Each row has a class, written as a number after it.
[-41  -5 -23   5  -3  44  -6 -13  17 -22  14  23  15  43  17 -16  30 -21
  12  62  -8  41 -13  48 -24  38  -6  10  11   5 -90  23]	4
[-32 -44  30  -5 -21 -29 -33 -33 -13   9 -16 -13  16  -9 -24 -24  11  38
  10 -10   3 -28   4 -14 -63 -44 -17  13 -31 -53   6 -22]	5
[-42 -48  26 -21 -14 -40 -41 -13 -24  11   7  -1  19  -7  -9 -13  -2  52
  23  -6  16 -44   2  -8 -63 -27 -31   4 -38 -42  -3 -16]	4
[  5  22  68 -16   5  43  -9  89 -16  -2   8  24  80 -21 -13  29 101   7
  19  44  -6 -29  91  -5  -1  14 -21  -8  29  30 -71  24]	6
[-13  -1 -41 -10  18 -20 -23 -46  -6  12 -11  36  -7  -1  14 -25   8 -74
  91  41 -11  25 -19  36  18  20   2 -18  24  35 -20 -23]	5
[-41 -74  61 -23 -15 -32 -47 -11 -23  25  -3  -9  -2 -19  -7 -23   6  27
  13  -7  22 -22 -11 -23 -59 -29 -25  -1 -19 -22  -4 -30]	0
[-58 -70  71 -42 -19 -46 -31  -8  -9 -10   1 -11   2 -15   9 -13  12  36
  21 -18  53 -44   3 -48 -72 -35 -34  10 -57 -48  20 -19]	6
[-69 -84  65 -32 -25 -69 -24   5 -16 -12   0   2   1  -6  -8 -16   4  67
  38 -32  41 -41   8 -36 -83 -44 -37  15 -54 -51  14  -1]	4
[-40  16 -41   0  12  38  -5 -25   8 -17   3  26   7  28   3 -15  12 -44
 -17  52 -10  51 -13  15 -27  64   3  29  34 -16 -40  41]	1
[-57 -89  58 -22 -12 -74  -5  20 -21 -15   0  -4  -2 -11   0 -16  -4  59
   6 -26  32 -27   7 -61 -69 -44 -35  16 -44 -55  15 -22]	8
[-26  10 -32   4   6  59  13   1  20 -20  19  14  16  30  25 -33  45 -51
 -54  51 -16  31 -13  52  -3  24  -1   9  38 -30 -84  23]	7
[-33 -46  30   3 -16 -30 -32 -21  -8  14 -12 -10  17 -11 -20 -33  16  31
   8 -10   8 -20   4  -9 -68 -50 -19   1 -43 -44  -3 -23]	5
[ -6 -23  62  -2   6 -11   4  73  -1 -44 -21   9  -1 -23 -21  10  55  12
  34  48 -11 -11  76 -12  -4 -17 -20  -4  31  30 -62  11]	11
[-42 -13 -38 -15  -2  56 -11 -43  -1 -13  -4  29   0  43  18 -41  22 -50
 -15  14 -27  51 -21  23  -6  44  -3  29  41   4 -57  25]	0
[-53 -69  46 -36 -18 -51 -21  15 -21 -11  -7  -6 -14 -11 -13 -17  32  45
  13 -27  49 -23   8 -28 -83 -45 -32  22 -31 -81  21 -26]	3
[-17 -31  69 -55 -10  -8  -3  74  -9 -11  -6   6  26 -26  -2 -32  96  26
  39   5 -15 -26  64 -27 -23 -13 -26  19  15 -22 -42  16]	10
[ -7 -13  81  19   3   6  16  79   2 -17   1  28  28 -29 -20 -18  80   2
  23  27   4 -14  65 -20   1 -40 -25   8  29   7 -62  28]	7
[ -6  -8  67 -12   8  16  16  91 -31 -13  -4  15  54 -14 -25 -27  95  21
  10  20  -4 -36  50 -31  -5 -21 -35  23  14   4 -52  49]	7
[-40  12 -61  -3   5  45  -3 -42  10 -20  13  36  12  33   9 -23  11 -28
   1  24 -21  40  -3  37 -11  46  -3  18  29 -17 -54  28]	4
[-10  -8  40  -7  -5  28   1  57 -41 -41 -30  35  10 -20 -20 -42  81   6
  31  17  18 -17  57 -45  -5   3 -26  13   6  10 -61  18]	2
[-17 -27   1 -26  19 -25 -25 -20 -25  24   1  34 -19  -2  28 -10 -11 -69
  84  38   8  31 -31  29  28  33  -3 -26  47  55 -26 -15]	0
[-32 -56  20 -12 -31 -36 -29 -12 -12   6 -13 -13 -16   2 -11 -31  28  49
  17 -24  40 -38 -15 -14 -67 -38 -21  12 -45 -81  17 -45]	3
[-11  -2  40  14  16  30 -10  89 -36 -10   4  31  72 -28 -28  30  79   8
  21  51 -27 -18  98 -22   4 -15 -14   9  48  21 -85  22]	9
[-36 -82  33 -14 -17 -56 -30 -11  -8 -20 -11 -24 -13  -2 -12 -12   6  71
  -5  -1  25 -51  10 -28 -68 -16 -25   3 -49 -59   7 -21]	11
[-11 -33  89  -6 -11  13  -5  76 -10 -12 -13  21  11 -21 -19   7  66  -2
  38  31  -6   3  47 -12  -7 -26 -20  -1  43  35 -66   5]	0
[ -5 -15 -39  -9  15 -45 -22 -33   7 -19   6  21 -35   9  49 -25 -43 -38
  73  58   4   4 -17  35  33  32  -1  -9  19  36 -15 -29]	11
[-58 -82  62 -22 -11 -76  -7  27 -20 -13   3  -5   1 -16  -6 -12  -4  66
  -2 -25  28 -23  17 -58 -71 -46 -37  19 -37 -59  18 -25]	8
[-15   8 -19 -19  10 -34 -15 -32  16  12   1  12  -9   8  61 -19 -34 -69
  94  54  27   8 -37  23  34  26   2 -17   5  57   4 -29]	6
[ -5   5  37 -17   0  27  -2  76 -38  -6 -18  16  36  -6 -28 -19  97  24
  34  23   3 -21  47 -11 -21  -7 -28  30  23  -9 -46  17]	3
[-12  -1 -29 -16  20 -25 -29 -10  -9  15  13  40  -5  -2  33 -26  -5 -67
  74  64  15  19 -24  21   5  49  -4 -17  23  34 -18  -7]	1
[-39  -1 -58 -17  16  34  -1 -38  19 -16  23  22  15  23  33 -60  29 -39
 -12  28 -19  35  -2  16 -18  45  -6  44  28 -20 -31  28]	10
[-56 -76  58 -26 -16 -56 -36  20 -13 -18   5   7  -5 -21 -15 -10  15  49
   2  -2  44 -33   9 -52 -99 -21 -37  30 -46 -71  23  -3]	1
[ -6  -3  44 -19  -3  29   1  65 -37 -46 -32  26  17 -17 -20 -15  82   2
  14  26   8 -11  59 -32  -3   8 -21  15  12  19 -59  16]	2
[-51 -98  54 -30  -6 -68 -25   5 -18 -34 -14 -13 -31 -24 -19  -2   4  62
   8  -8  32 -39  24 -45 -77 -28 -35   7 -47 -62   7 -15]	11
[-32   9 -47   5   3  48 -17  -8  13  -8  14  23  17  24  17 -21  32 -32
 -39  72  -7  36  -5  51 -35  67  -2  17  42 -36 -72  18]	1
[-18 -14  46 -15   2  11   7  69 -34 -18 -17  26  31 -11 -39   4  77  27
  52  12  -4 -27  42 -17 -19  -5 -35   9   2  17 -50  40]	4
[-56 -64  76 -28 -19 -46 -28   6  -7  -3   4 -17  14  -9  10 -19  11  48
  15 -12  60 -46   2 -46 -76 -38 -36  10 -66 -41  16 -12]	6
[-15  -1 -48 -18  23 -25  -9  -6 -15   9  -2  28 -16  13  28 -22  17 -76
  87  48  24  25 -32  35  13  25  -1 -18  30  31 -11 -22]	3
[-39 -51  39 -17 -22 -38 -44 -34 -24 -16  -3   2 -16 -14  -1 -69  13  28
   6 -16  47 -19  17 -38 -52 -38 -27  -1 -41 -44  -6 -40]	2
[-51  -7 -43   9  14  46 -10 -16   4 -22  26   5  30  34  24 -19  16 -44
 -23  75 -15  45  -7  29 -13  24   7  23  34  -1 -79  11]	9
[-11 -13  57 -39 -21  24  -2  72 -27 -10 -25  10  13  -7 -22 -20  98  26
  41   4  -2  -7  52 -11 -23 -15 -20  13  18 -42 -58   4]	3
[-12 -13 -33 -17  34 -41  -6  -4   7  19   9  33 -22 -23  45 -42   6 -88
 105  45   8  25 -14  11  22  21   0 -33  24  36 -17 -16]	10
[-23   0 -46   0  10 -40 -31 -44  12  15   7  43 -23  -1  35 -32 -26 -49
 112  47   9  14 -26  50  28  30  -7 -16  21  40 -21 -40]	4
[-12  -7  63 -45 -27  15  -2  80 -23  -7 -17  -1  29   1 -17 -22  97  42
  28   7  -1 -13  52  -2 -25 -15 -19  18  21 -41 -50   4]	3
[ -1 -13  87 -17   0  39 -20  85 -38   5   6  35  55 -20 -34  16 100  22
  18  31 -19 -11  76  -3  -6  11 -26   4  55  28 -81  24]	0
[-50 -84  79  -1 -11 -35 -33 -13  -8 -36   8  10 -11 -17 -16 -25  30  40
  12   0  74  -3  16 -74 -83 -23 -24   5 -76 -24  -1 -17]	2
[-25   2 -36   3   8  51  29  -2  11 -37   6  19  14  43  26 -21  31 -64
 -32  46 -20  40 -17  25   6  18   3  18  33 -17 -70  48]	7
[-47   7 -67  -6   8  42  -6 -48   7 -10   6  37  17  37  15 -25  13 -35
   1  18 -22  36  -5  41 -14  56  -1  17  25  -4 -53  31]	4
[-34  -3 -13   6  -7  54 -13 -27  24 -48  14  31  -8  34  31 -57  46 -41
 -10  64  21  65   5  24 -12  47   3  13  13   7 -91  -1]	2
[-39 -80  22  -4 -19 -59  -8  -2 -17  -3  -3  -8  -1  -8  -2 -15  -3  58
  -5 -21  21 -39  -4 -43 -59 -31 -27   8 -37 -63  15 -39]	8
[-36 -18 -20 -11  -7  63 -11  -2   7 -13   8  13  13  48  23 -12  44 -41
 -43  52 -19  47 -26  58 -18  45  -3  13  41   5 -88  14]	0
[-33  -4 -28  15  -4  58  -1 -24  25 -21   8  14  28  47  13 -42  48 -32
  -8  61 -16  56 -15  45 -34  27   1  21   2   0 -78  25]	5
[-59 -64  68 -33  -7 -37 -27  -3  -9  -7   7  -7   8 -17  17 -22   8  30
  13 -10  62 -37   0 -35 -72 -24 -35  13 -53 -32  12  -7]	6
[-45  -5 -53 -10  21  32   7 -33  23 -15  13  23   4  17  21 -53  33 -47
  -4  19 -18  45   0   2 -21  42  -2  30  22 -20 -32  34]	10
[-15  -4 -24 -14  19 -33 -28 -16  -9  10   4  41 -25  -5  28 -18 -10 -77
  85  59  17  24 -32  16   7  41  -2 -23  18  34 -19 -12]	1
[  9  11  53   4  14  18   4  98 -31   0  12  32  76 -15 -27  22  85  31
   6  43 -29 -16  84 -11   8  11 -24   1  46  30 -75  11]	8
[-72 -96  50 -17  -5 -48 -27   0 -27 -21  10  -5  12 -17  -5  -7   5  41
  11  -8  36 -29  14 -59 -72 -47 -25  31 -37 -46   6  -9]	9
[ -8  -9  80   9   9  10  12  80  -2 -16   9  28  31 -25 -16  -7  79  -4
   9  27   4 -12  58  -5   1 -32 -24   1  30  12 -66  28]	7
[-27   3 -48  13   2  61  15 -32  15 -33  -9  22  15  43   0 -13  40 -52
 -11  43 -29  61 -13  38 -17  29   9  16  21 -11 -64  38]	5
[-34  -1 -48  -5   9  52  -1  -9   7 -31  12  34   9  41  22 -20  29 -62
 -15  66  -7  58 -21  23 -30  64   0  21  21  -7 -65  49]	1
[-34   7 -44  -6   2  56  -6 -52   6 -45   9  36  -9  24  14 -49  34 -44
 -33  22  10  53   9  16  -6  57   5  16  27 -17 -53   8]	2
[-37 -17 -52 -10  15  32  15  -6  20 -30   4  20   1  31  32 -29  49 -72
   5  54 -21  48 -10  19 -16  30  -1  12  27  -6 -67  33]	10
[  1   5  52  -9  21  18  -9  91 -17   6  14  31  70 -32 -23  10 114  12
  25  45 -23 -23  92 -10  -9  11 -24   5  41  18 -67  29]	10
[ -8   4 -12 -31  16 -22 -21 -27  -4  16   5  21  -7  -5  52 -14 -17 -80
  97  49  20  17 -16  18  32  22  -1 -41  16  39 -20 -24]	6
[-41   6 -34 -23   2  50  11 -15  20 -33   1   6  21  56  53 -13  21 -67
  -8  51   3  37 -27  24  -8  42   2  14   3  23 -54  36]	6
[ -6 -32  52 -16  14   4   0  82 -31 -44 -17  13  18 -14 -28   1  75  24
  30  43  -9 -22  67 -30 -20   0 -34   7   3  18 -65  35]	11
[-42 -73  69  12 -15 -28 -29 -11   3   3  -3  -8  21 -17 -43 -13  37  58
  15  -3  28 -12  12 -47 -96 -42 -22   8 -72 -47   3 -10]	5
[-42  -5 -57  -9   2  45  15 -21   9 -38  -6  28  -1  53  21   0  22 -52
  10  37 -15  41 -35  43 -10  48   2   8  10   9 -66  40]	4
[-14   0 -29 -13  28 -26  -4 -15 -12  12   9  39  -8  -4  38 -41  -5 -82
  69  35   5  10 -22  17  38  11  -4 -18  31  19 -26  -3]	7
[-31   5 -35  18  -5  62   0 -24  29 -23   0  16  17  38   6 -30  49 -37
 -16  60 -25  56 -11  55 -26  30   4  21  17 -10 -81  13]	5
[  3  -9 -73   9  16 -32  -4 -40 -20  15   3  27 -13  30  24 -47   0 -72
 108  34  28  16 -50   9  18   5  -1 -28   4  26  14 -13]	3
[-42   3 -23  -8   0  58  -6 -20  29 -21   6   8  14  47  49 -37  35 -62
  11  69   9  37 -30  25 -15  44  -5  11 -13  25 -77  12]	6
